Here is a tiny trained network, its code and every weight. The questions are about switching its units off for an input and a target symbol, where a switched-off unit gives its printed mean instead of its output.

import numpy as np


def w(rows, s, z=0):
    codes = np.array(rows[::2]) - 128.0
    scale = np.full(codes.shape[1], s)
    scale[-1] = z or s
    return codes * scale


def f(y):
    return np.maximum(y, 0)


def softmax(a):
    e = np.exp(a - a.max(-1, keepdims=True))
    return e / e.sum(-1, keepdims=True)


def log_softmax(a):
    a = a - a.max(-1, keepdims=True)
    return a - np.log(np.exp(a).sum(-1, keepdims=True))


def net(x, mask):
    ids = ['ΓΛΣΦεημτω'.index(c) for c in x.split()]
    T = len(ids)
    res = E[ids] + P[:T]
    r = res
    for j in range(3):
        rows = slice(4 * j, 4 * j + 4)
        q, k, v = (r @ M[0][rows].T for M in (Q, K, V))
        z = softmax(np.where(np.tri(T) > 0, q @ k.T / 4**0.5, -1e9)) @ v
        o = O[0][rows]
        res = res + np.where(mask[j], z, o[:, -1]) @ o[:, :-1]
    y = f(res @ A[0][:, :-1].T + A[0][:, -1])
    res = res + np.where(mask[3:7], y, B[0][:, -1]) @ B[0][:, :-1]
    return log_softmax(res[-1] @ U[:, :-1].T + U[:, -1])


Q, K, V, O, A, B = {}, {}, {}, {}, {}, {}
E = w([
[180,26,169,49,77,65],'Γ',
[232,217,174,150,35,69],'Λ',
[25,128,212,150,69,138],'Σ',
[129,99,19,115,8,190],'Φ',
[190,171,182,162,177,248],'ε',
[124,151,232,123,254,42],'η',
[42,43,88,84,213,175],'μ',
[235,137,33,92,185,111],'τ',
[59,206,36,163,133,55],'ω',
],0.0087)
P = w([
[118,109,132,139,127,122],'0',
[104,153,146,96,129,142],'1',
[137,90,127,170,144,123],'2',
[108,181,152,70,127,139],'3',
[140,72,116,191,143,121],'4',
[96,195,157,46,120,142],'5',
[148,61,117,209,151,114],'6',
[97,213,156,24,115,150],'7',
[153,52,110,228,142,107],'8',
[88,220,154,6,108,164],'9',
[145,31,127,255,146,99],'10',
[98,195,146,45,123,159],'11',
],0.009)
Q[0] = w([
[142,56,122,218,129,100],'h1',
[94,203,139,5,105,128],'h1',
[109,173,132,23,121,142],'h1',
[111,199,142,39,119,143],'h1',
[126,124,127,130,127,130],'h2',
[119,104,119,141,126,147],'h2',
[139,158,139,113,131,115],'h2',
[128,129,128,128,128,128],'h2',
[170,66,113,221,132,105],'h3',
[106,194,132,23,120,149],'h3',
[139,77,122,212,135,111],'h3',
[136,80,122,191,134,111],'h3',
],0.019)
K[0] = w([
[118,186,139,30,126,159],'h1',
[152,71,123,229,140,123],'h1',
[149,62,128,230,131,107],'h1',
[143,71,110,227,134,108],'h1',
[125,131,128,126,127,127],'h2',
[111,156,133,103,110,120],'h2',
[146,104,124,146,142,136],'h2',
[129,127,128,129,129,129],'h2',
[115,186,142,26,135,142],'h3',
[151,58,122,249,137,104],'h3',
[107,190,133,40,120,150],'h3',
[103,194,139,32,116,154],'h3',
],0.015)
V[0] = w([
[3,104,148,166,119,76],'h1',
[144,176,177,133,7,84],'h1',
[123,129,82,185,132,245],'h1',
[123,13,128,55,90,149],'h1',
[107,130,135,92,133,137],'h2',
[99,145,143,73,109,143],'h2',
[177,135,104,164,103,124],'h2',
[140,79,134,185,167,109],'h2',
[40,145,44,89,108,129],'h3',
[73,125,224,74,168,204],'h3',
[152,118,95,95,223,63],'h3',
[73,166,232,113,135,170],'h3',
],0.0066)
O[0] = w([
[156,138,149,107,32,83,217],'h1',
[139,192,172,86,175,64,141],'h1',
[218,108,115,149,137,184,119],'h1',
[105,192,2,152,109,110,122],'h1',
[115,115,124,118,143,144,149],'h2',
[102,107,115,100,128,162,159],'h2',
[149,137,124,147,108,118,71],'h2',
[141,141,164,130,147,82,127],'h2',
[150,95,88,30,96,116,103],'h3',
[110,194,129,96,93,178,252],'h3',
[57,60,113,146,114,141,80],'h3',
[123,191,167,91,101,156,255],'h3',
],0.0082,0.0024)
A[0] = w([
[77,99,93,81,94,1,82],'n1',
[165,88,176,94,96,181,139],'n2',
[104,205,91,169,161,172,147],'n3',
[194,130,87,77,171,133,255],'n4',
],0.0096,0.0038)
B[0] = w([
[148,61,126,235,98,2,210],'n1',
[172,69,184,164,79,190,254],'n2',
[133,178,82,234,151,162,238],'n3',
[222,107,73,94,179,124,250],'n4',
],0.0082,0.0037)
U = w([
[187,226,156,74,58,87,198],'Γ',
[10,127,207,146,73,140,240],'Λ',
[120,98,22,114,25,179,98],'Σ',
[193,121,52,92,178,100,51],'Φ',
[185,28,173,122,99,85,7],'ε',
[98,175,70,211,128,68,47],'η',
[115,149,203,106,254,59,115],'μ',
[40,45,79,73,219,165,252],'τ',
[172,146,163,179,166,206,74],'ω',
],0.0089,0.0034)

Each question gives the input, a string of symbols that net reads in full, and the target symbol t.
The units are the heads (4 rows each of Q, K, V and O) and the neurons (one row each of A and B). Each row of codes is followed by its name. A weight is (code - 128) times the scale printed after its matrix; where a second scale follows, it is the last column's (O, A, B and U).
mask holds one flag per unit, heads first, then neurons. A switched-off unit (its flag False) gives its mean, the last column of its rows in O or B, instead of its output. The means were averaged over made-up inputs and are rounded, as every weight is.
A unit's drop is (log p(t) with every unit on - log p(t) with that unit switched off) / (log p(t) with every unit on - log p(t) with every unit switched off).
The circuit of an input: a set's keep is (log p(t) with only the set's units on - log p(t) with every unit switched off) / (log p(t) with every unit on - log p(t) with every unit switched off). Starting from all 7 units, units are removed one at a time, each time the one whose removal leaves the highest keep (on an exact tie, the one counted first), for as long as the keep stays at least 0.8.
circuit, biggest first: the units of the circuit, biggest drop first
most important unit: the unit with the biggest drop
k most important neurons: the k neurons with the biggest drops, biggest first
heads that matter: for each layer, one digit per head in row order, 1 if its drop is at least 0.15 and else 0, layers parted by /
input Φ ω Φ, target ε: circuit, biggest first	h3, h1, n1
input ε Σ η ω Σ μ ω τ μ η Σ Γ, target ε: most important unit	n1
input μ Σ ε Σ ε Σ ε, target Γ: heads that matter	101
input Σ Σ Σ Φ ω Σ τ τ η Σ η, target Γ: heads that matter	001
input η Φ ε Σ ω Φ τ μ μ, target Σ: circuit, biggest first	h1, h3
input ω η Σ τ ε Σ ε ω ω Γ ε, target η: heads that matter	100
input μ Σ Σ, target Γ: heads that matter	101
input Γ ε Λ Σ Λ Λ Φ Σ Σ Φ μ, target Φ: circuit, biggest first	h3, h1, n4
input η η Σ Γ Σ Σ Γ τ, target η: heads that matter	101
input ω Γ Γ ε τ Φ ε μ Φ ω Φ, target ε: circuit, biggest first	h1, h3, n1
input ε Σ Σ Γ η Σ Φ Λ ε, target μ: heads that matter	100
input ε Γ η Λ, target Λ: circuit, biggest first	h3, h1
input Λ Σ Σ, target Γ: circuit, biggest first	h3, h1
input ω ε η ω, target Λ: circuit, biggest first	h1, h3
input Σ ω Γ Φ, target η: 3 most important neurons	n1, n3, n2
input Σ Σ τ Γ μ, target η: heads that matter	100
input Σ μ Σ Σ ω ω μ τ, target Σ: circuit, biggest first	h1
input Λ ε μ Σ Λ Λ η Σ Σ Σ ω ε, target ε: circuit, biggest first	h3, h1
input ω Λ Σ μ ε ε ε Γ Σ, target η: circuit, biggest first	h1, n1
input τ Σ η Σ Γ Σ Σ Σ τ, target Γ: circuit, biggest first	h3
input η Σ ε ε Σ η τ μ ω Σ, target ε: circuit, biggest first	h3, n1
input ω ε Σ τ Γ μ Σ Γ, target ε: heads that matter	000
input Λ μ Σ η μ ε μ ω η τ ε η, target ω: 2 most important neurons	n3, n1
input τ τ η Γ μ Σ μ τ Σ Λ Γ, target μ: heads that matter	100
input μ τ η ε μ η Φ ε, target Φ: heads that matter	101
input μ ω μ Σ Σ η ε ε, target ω: heads that matter	100
input μ η Λ Σ Σ Λ Σ Σ Σ Λ Σ, target μ: circuit, biggest first	h1
input ε Λ ε μ Λ ω, target μ: heads that matter	101
input η Σ Σ ε ε ω, target ω: heads that matter	101
input ε τ ε ω Σ ε μ, target ω: 2 most important neurons	n3, n2
